Here is a tiny trained network, its code and every weight. The questions are about switching its units off for an input and a class, where a switched-off unit gives its printed mean instead of its output.

import numpy as np


def w(rows, s, z=0):
    codes = np.array(rows[::2]) - 128.0
    scale = np.full(codes.shape[1], s)
    scale[-1] = z or s
    return codes * scale


def norm(h):
    return h / np.sqrt((h * h).mean(-1, keepdims=True) + 1e-5)


def f(y):
    return np.maximum(y, 0)


def log_softmax(a):
    a = a - a.max(-1, keepdims=True)
    return a - np.log(np.exp(a).sum(-1, keepdims=True))


def net(x, mask):
    res = np.array(x, float).reshape(1, 6) / 4 @ E
    u = 0
    for l in range(2):
        y = f(norm(res) @ A[l][:, :-1].T + A[l][:, -1])
        res = res + np.where(mask[u : u + 3], y, B[l][:, -1]) @ B[l][:, :-1]
        u += 3
    return log_softmax(norm(res)[-1] @ U[:, :-1].T + U[:, -1])


A, B = {}, {}
E = w([
[181,249,138,146],'x0',
[206,89,138,205],'x1',
[178,108,159,70],'x2',
[125,130,126,126],'x3',
[126,128,143,130],'x4',
[111,127,174,129],'x5',
],0.015)
A[0] = w([
[54,184,126,36,2],'0.n0',
[209,114,157,2,25],'0.n1',
[36,167,95,204,61],'0.n2',
],0.031,0.0046)
B[0] = w([
[143,4,69,87,255],'0.n0',
[44,137,140,214,248],'0.n1',
[64,121,165,193,224],'0.n2',
],0.03,0.013)
A[1] = w([
[32,84,75,69,255],'1.n0',
[54,196,136,2,91],'1.n1',
[126,137,182,179,179],'1.n2',
],0.027,0.0057)
B[1] = w([
[205,250,161,123,251],'1.n0',
[198,154,126,114,128],'1.n1',
[157,111,81,17,204],'1.n2',
],0.022)
U = w([
[24,91,117,236,32],'0',
[186,9,33,129,22],'1',
[157,209,155,108,111],'2',
[130,110,113,155,255],'3',
[121,106,119,150,221],'4',
],0.012,0.0053)

Each question gives the input, the list of numbers given to net, and the class t.
The units are the neurons (one row each of A and B). Each row of codes is followed by its name. A weight is (code - 128) times the scale printed after its matrix; where a second scale follows, it is the last column's (A, B and U).
mask holds one flag per neuron, layer by layer. A switched-off neuron (its flag False) gives its mean, the last column of its row in B, instead of its output. The means were averaged over made-up inputs and are rounded, as every weight is.
A unit's drop is (log p(t) with every unit on - log p(t) with that unit switched off) / (log p(t) with every unit on - log p(t) with every unit switched off).
most important unit: the unit with the biggest drop
top k neurons: the k neurons with the biggest drops, biggest first
k most important neurons of layer l: the k neurons of layer l with the biggest drops, biggest first
drop when u is switched off: that unit's drop, to one decimal
input [-8,-6,-3,5,0,3], class 2: most important unit => 1.n0
input [3,6,-3,6,0,3], class 1: top 2 neurons => 1.n0; 0.n1
input [1,6,-5,-3,7,4], class 1: top 3 neurons => 1.n0; 0.n1; 1.n2
input [5,5,8,3,1,-4], class 0: top 2 neurons => 0.n1; 1.n0
input [-6,-5,3,6,-1,-1], class 2: top 4 neurons => 1.n0; 0.n2; 1.n2; 0.n1
input [-7,-5,6,-5,3,-4], class 2: top 2 neurons => 1.n0; 0.n2
input [-4,-3,-1,-2,-8,3], class 2: top 2 neurons => 1.n0; 1.n2
input [-5,-7,2,-1,-3,-6], class 1: top 2 neurons => 0.n0; 1.n2
input [2,2,-7,5,-3,-7], class 0: top 2 neurons => 0.n2; 1.n0
input [4,-4,-7,3,-4,5], class 0: 2 most important neurons of layer 0 => 0.n2; 0.n0
input [2,7,-6,-5,-4,6], class 1: top 3 neurons => 1.n0; 0.n1; 1.n2
input [6,-7,6,5,-4,-6], class 1: top 2 neurons => 0.n0; 0.n2
input [-5,-1,4,-3,1,2], class 2: top 3 neurons => 0.n2; 1.n0; 1.n2
input [0,8,8,3,-5,-1], class 0: top 3 neurons => 0.n1; 1.n0; 0.n0
input [2,-1,7,3,4,-7], class 0: top neuron => 0.n1
input [-8,7,5,0,4,3], class 2: 2 most important neurons of layer 0 => 0.n2; 0.n1
input [4,-8,-6,5,-7,-8], class 1: 2 most important neurons of layer 0 => 0.n0; 0.n1
input [3,1,8,-5,-3,-1], class 0: drop when 0.n1 is switched off => 0.8
input [-3,-8,0,7,2,-7], class 1: drop when 0.n0 is switched off => 2.6
input [4,-1,8,8,7,7], class 0: drop when 0.n1 is switched off => 0.9
input [5,-3,-7,4,-1,-2], class 0: most important unit => 0.n2
input [-8,2,-2,2,-3,-8], class 2: drop when 0.n0 is switched off => 0.1
